Below are the code and all the weights of a small trained network. Each question names an input and a class and asks about switching units off, where a switched-off unit gives its printed mean instead of its output.

import numpy as np


def w(rows, s, z=0):
    codes = np.array(rows[::2]) - 128.0
    scale = np.full(codes.shape[1], s)
    scale[-1] = z or s
    return codes * scale


def f(y):
    return y / 2 * (1 + np.tanh(0.7978845608 * (y + 0.044715 * y**3)))


def log_softmax(a):
    a = a - a.max(-1, keepdims=True)
    return a - np.log(np.exp(a).sum(-1, keepdims=True))


def net(x, mask):
    res = np.array(x, float).reshape(1, 6) / 4 @ E
    y = f(res @ A[0][:, :-1].T + A[0][:, -1])
    res = res + np.where(mask, y, B[0][:, -1]) @ B[0][:, :-1]
    return log_softmax(res[-1] @ U[:, :-1].T + U[:, -1])


A, B = {}, {}
E = w([
[145,124,152,7,189,94,137],'x0',
[119,134,129,127,134,133,126],'x1',
[130,123,126,131,129,124,128],'x2',
[103,130,204,157,116,88,47],'x3',
[227,182,114,136,184,144,78],'x4',
[134,131,133,127,120,127,133],'x5',
],0.016)
A[0] = w([
[36,50,150,105,82,113,181,241],'neuron 1',
[109,133,98,249,116,178,125,231],'neuron 2',
[146,143,109,199,102,150,95,171],'neuron 3',
[91,117,109,180,55,143,140,171],'neuron 4',
[120,151,116,161,118,168,166,149],'neuron 5',
[185,121,125,125,141,111,89,159],'neuron 6',
[132,124,90,200,93,151,112,203],'neuron 7',
[105,151,253,158,119,50,43,178],'neuron 8',
[173,151,121,173,179,161,132,196],'neuron 9',
[140,141,38,119,151,170,232,248],'neuron 10',
],0.013,0.012)
B[0] = w([
[41,31,183,147,140,45,249,251],'neuron 1',
[103,114,116,167,33,196,116,223],'neuron 2',
[101,164,111,151,82,164,58,183],'neuron 3',
[60,65,101,137,79,189,127,197],'neuron 4',
[112,122,103,161,60,130,167,155],'neuron 5',
[153,153,123,112,155,125,88,164],'neuron 6',
[102,155,94,172,26,218,106,193],'neuron 7',
[90,142,202,225,191,129,58,243],'neuron 8',
[172,180,105,102,117,171,132,176],'neuron 9',
[157,137,66,36,107,132,221,219],'neuron 10',
],0.011,0.027)
U = w([
[89,54,70,122,27,147,199,78],'0',
[190,207,54,122,51,210,144,115],'1',
[124,96,123,63,145,19,235,160],'2',
[248,157,84,27,209,148,137,211],'3',
[49,25,167,202,94,166,98,28],'4',
[127,219,127,185,82,172,25,87],'5',
[98,95,204,173,208,2,158,100],'6',
[201,219,159,132,247,76,47,247],'7',
],0.0083,0.0016)

Each question gives the input, the list of numbers given to net, and the class t.
The units are the neurons (one row each of A and B). Each row of codes is followed by its name. A weight is (code - 128) times the scale printed after its matrix; where a second scale follows, it is the last column's (A, B and U).
mask holds one flag per neuron, in row order. A switched-off neuron (its flag False) gives its mean, the last column of its row in B, instead of its output. The means were averaged over made-up inputs and are rounded, as every weight is.
A unit's drop is (log p(t) with every unit on - log p(t) with that unit switched off) / (log p(t) with every unit on - log p(t) with every unit switched off).
The circuit of an input: a set's keep is (log p(t) with only the set's units on - log p(t) with every unit switched off) / (log p(t) with every unit on - log p(t) with every unit switched off). Starting from all 10 units, units are removed one at a time, each time the one whose removal leaves the highest keep (on an exact tie, the one counted first), for as long as the keep stays at least 0.8.
units of the circuit, in order: the units of the circuit, biggest drop first
unit that matters most: the unit with the biggest drop
k most important neurons: the k neurons with the biggest drops, biggest first
drop when u is switched off: that unit's drop, to one decimal
input [7,7,-7,-8,3,0], class 3: unit that matters most	neuron 1
input [2,6,3,-1,2,7], class 3: units of the circuit, in order	[neuron 1; neuron 2; neuron 7]
input [2,6,5,-6,1,2], class 3: units of the circuit, in order	[neuron 1; neuron 2; neuron 7]
input [-8,1,-1,4,1,-3], class 5: 2 most important neurons	[neuron 1; neuron 3]
input [2,8,1,-1,2,1], class 3: units of the circuit, in order	[neuron 1; neuron 2; neuron 7]
input [-7,5,-2,-1,0,5], class 0: 2 most important neurons	[neuron 4; neuron 8]
input [-5,-3,-6,0,6,-5], class 1: 2 most important neurons	[neuron 8; neuron 9]
input [-6,-7,6,7,1,-7], class 5: 2 most important neurons	[neuron 1; neuron 3]
input [4,-1,0,6,1,-2], class 7: drop when neuron 1 is switched off	0.5
input [-5,1,5,8,7,-6], class 5: drop when neuron 5 is switched off	0.0
input [8,5,5,8,3,-2], class 7: drop when neuron 1 is switched off	0.4
input [-3,1,8,-1,2,6], class 1: drop when neuron 1 is switched off	0.6
